Below is a small trained network, with its code and all its weights. Each question gives an input and a target symbol and asks what happens when units are switched off, that is, made to give their printed mean instead of their output.

import numpy as np


def w(rows, s, z=0):
    codes = np.array(rows[::2]) - 128.0
    scale = np.full(codes.shape[1], s)
    scale[-1] = z or s
    return codes * scale


def f(y):
    return y / 2 * (1 + np.tanh(0.7978845608 * (y + 0.044715 * y**3)))


def softmax(a):
    e = np.exp(a - a.max(-1, keepdims=True))
    return e / e.sum(-1, keepdims=True)


def log_softmax(a):
    a = a - a.max(-1, keepdims=True)
    return a - np.log(np.exp(a).sum(-1, keepdims=True))


def net(x, mask):
    ids = ['ΔΞΦαβεζημτψ'.index(c) for c in x.split()]
    T = len(ids)
    res = E[ids] + P[:T]
    u = 0
    for l in range(2):
        q, k, v = (res @ M[l].T for M in (Q, K, V))
        z = softmax(np.where(np.tri(T) > 0, q @ k.T / 4**0.5, -1e9)) @ v
        res = res + np.where(mask[u], z, O[l][:, -1]) @ O[l][:, :-1]
        u += 1
        y = f(res @ A[l][:, :-1].T + A[l][:, -1])
        res = res + np.where(mask[u : u + 12], y, B[l][:, -1]) @ B[l][:, :-1]
        u += 12
    return log_softmax(res[-1] @ U[:, :-1].T + U[:, -1])


Q, K, V, O, A, B = {}, {}, {}, {}, {}, {}
E = w([
[119,133,89],'Δ',
[217,159,125],'Ξ',
[141,138,121],'Φ',
[108,136,62],'α',
[81,130,154],'β',
[214,158,205],'ε',
[230,229,7],'ζ',
[144,138,98],'η',
[153,144,208],'μ',
[35,123,187],'τ',
[152,140,147],'ψ',
],0.017)
P = w([
[8,245,144],'0',
[150,93,100],'1',
[219,219,251],'2',
[194,136,182],'3',
[125,67,72],'4',
[184,216,253],'5',
[224,19,126],'6',
[156,80,21],'7',
[213,225,223],'8',
],0.011)
Q[0] = w([
[176,153,172],'L0H0',
[134,143,255],'L0H0',
[37,56,91],'L0H0',
[196,92,165],'L0H0',
],0.0077)
K[0] = w([
[115,143,255],'L0H0',
[125,141,197],'L0H0',
[58,48,118],'L0H0',
[250,82,248],'L0H0',
],0.0068)
V[0] = w([
[136,166,253],'L0H0',
[159,100,66],'L0H0',
[142,105,192],'L0H0',
[202,135,229],'L0H0',
],0.0064)
O[0] = w([
[111,164,163,253],'L0H0',
[154,96,123,46],'L0H0',
[60,3,190,145],'L0H0',
[180,138,151,186],'L0H0',
],0.0054,0.0042)
A[0] = w([
[71,115,96,118],'L0N0',
[192,140,174,187],'L0N1',
[82,103,92,126],'L0N2',
[182,129,76,139],'L0N3',
[159,179,137,253],'L0N4',
[174,121,130,59],'L0N5',
[102,141,73,138],'L0N6',
[143,214,127,249],'L0N7',
[249,150,203,98],'L0N8',
[120,74,154,199],'L0N9',
[107,65,88,89],'L0N10',
[153,61,217,187],'L0N11',
],0.012,0.0047)
B[0] = w([
[71,167,33,152],'L0N0',
[87,104,141,217],'L0N1',
[90,114,26,148],'L0N2',
[117,97,119,177],'L0N3',
[204,97,160,230],'L0N4',
[117,142,103,132],'L0N5',
[171,255,126,154],'L0N6',
[151,149,218,252],'L0N7',
[55,134,96,254],'L0N8',
[183,125,18,161],'L0N9',
[54,71,108,143],'L0N10',
[161,120,81,221],'L0N11',
],0.0086,0.0085)
Q[1] = w([
[80,172,215],'L1H0',
[128,170,149],'L1H0',
[137,250,198],'L1H0',
[138,189,163],'L1H0',
],0.016)
K[1] = w([
[156,220,114],'L1H0',
[146,216,98],'L1H0',
[4,216,167],'L1H0',
[127,218,78],'L1H0',
],0.011)
V[1] = w([
[4,156,112],'L1H0',
[155,81,176],'L1H0',
[137,64,164],'L1H0',
[211,187,115],'L1H0',
],0.012)
O[1] = w([
[140,24,115,246],'L1H0',
[127,169,200,52],'L1H0',
[124,1,244,38],'L1H0',
[185,198,62,154],'L1H0',
],0.0073,0.012)
A[1] = w([
[176,105,190,82],'L1N0',
[107,77,249,69],'L1N1',
[89,128,132,154],'L1N2',
[164,95,96,239],'L1N3',
[126,145,80,37],'L1N4',
[101,176,141,253],'L1N5',
[122,156,176,214],'L1N6',
[90,113,67,141],'L1N7',
[193,141,190,153],'L1N8',
[139,112,110,232],'L1N9',
[71,187,67,20],'L1N10',
[135,95,74,6],'L1N11',
],0.012,0.008)
B[1] = w([
[137,7,57,148],'L1N0',
[164,119,76,168],'L1N1',
[171,94,149,146],'L1N2',
[89,141,129,246],'L1N3',
[129,75,123,177],'L1N4',
[148,200,153,211],'L1N5',
[171,98,198,158],'L1N6',
[110,135,162,225],'L1N7',
[121,22,163,169],'L1N8',
[105,150,142,212],'L1N9',
[151,45,111,230],'L1N10',
[155,95,187,156],'L1N11',
],0.015,0.012)
U = w([
[96,167,17,195],'Δ',
[146,130,187,134],'Ξ',
[147,215,169,186],'Φ',
[105,59,64,2],'α',
[116,184,183,187],'β',
[154,100,149,30],'ε',
[192,133,95,105],'ζ',
[125,251,84,212],'η',
[156,103,150,33],'μ',
[48,101,182,158],'τ',
[125,156,206,152],'ψ',
],0.011,0.0073)

Each question gives the input, a string of symbols that net reads in full, and the target symbol t.
The units are the heads (4 rows each of Q, K, V and O) and the neurons (one row each of A and B). Each row of codes is followed by its name. A weight is (code - 128) times the scale printed after its matrix; where a second scale follows, it is the last column's (O, A, B and U).
mask holds one flag per unit, layer by layer, with each layer's heads first. A switched-off unit (its flag False) gives its mean, the last column of its rows in O or B, instead of its output. The means were averaged over made-up inputs and are rounded, as every weight is.
A unit's drop is (log p(t) with every unit on - log p(t) with that unit switched off) / (log p(t) with every unit on - log p(t) with every unit switched off).
The circuit of an input: a set's keep is (log p(t) with only the set's units on - log p(t) with every unit switched off) / (log p(t) with every unit on - log p(t) with every unit switched off). Starting from the 12 units with the biggest drops (on a tie, the unit counted first), units are removed one at a time, each time the one whose removal leaves the highest keep (on an exact tie, the one counted first), for as long as the keep stays at least 0.8.
units of the circuit, in order: the units of the circuit, biggest drop first
unit that matters most: the unit with the biggest drop
k most important neurons: the k neurons with the biggest drops, biggest first
k most important neurons of layer l: the k neurons of layer l with the biggest drops, biggest first
input Ξ ε η ψ τ τ, target ψ: 3 most important neurons -> (L1N8 L1N6 L1N5)
input τ α α Δ Δ ψ ε α τ, target α: units of the circuit, in order -> (L1H0 L1N1)
input ψ β τ Δ ζ τ α ε Ξ, target Ξ: 4 most important neurons -> (L0N8 L0N4 L0N7 L1N8)
input ψ ψ ψ Ξ η ε η τ η, target Ξ: 2 most important neurons of layer 0 -> (L0N8 L0N7)
input Δ τ η μ Ξ μ τ Δ μ, target η: 4 most important neurons -> (L0N8 L0N6 L0N7 L0N11)
input τ τ τ β ψ η Δ τ Ξ, target α: units of the circuit, in order -> (L1H0 L1N0)
input μ Δ ζ τ α τ τ ζ η, target ε: 3 most important neurons -> (L0N4 L0N3 L0N7)
input ψ τ Φ τ, target ψ: units of the circuit, in order -> (L1H0 L1N10 L0N8)
input Δ τ τ β Δ Δ, target η: 2 most important neurons -> (L0N6 L0N7)
input Ξ τ Δ, target ψ: unit that matters most -> L1N8
input η τ ζ τ η Δ η, target τ: 2 most important neurons of layer 1 -> (L1N5 L1N1)
input τ α τ τ τ ζ, target α: units of the circuit, in order -> (L1H0 L0N4 L1N0)
input τ ε ψ τ μ Φ Δ τ α, target α: units of the circuit, in order -> (L1H0 L1N5)
input α α τ, target Δ: units of the circuit, in order -> (L1H0 L0N6 L0H0)
input τ τ ψ, target α: units of the circuit, in order -> (L1H0 L1N0)
input ζ α τ η α τ, target ζ: 2 most important neurons of layer 0 -> (L0N6 L0N11)
input η τ ζ τ η η Φ τ η, target Φ: most important neuron -> (L0N7)
input α μ Δ τ, target α: 2 most important neurons -> (L0N2 L0N6)
input α τ τ Δ Δ τ η α Φ, target Δ: 3 most important neurons -> (L0N6 L0N7 L0N0)
input α τ Δ τ Ξ Ξ, target Δ: units of the circuit, in order -> (L1H0 L0N6 L0N8)
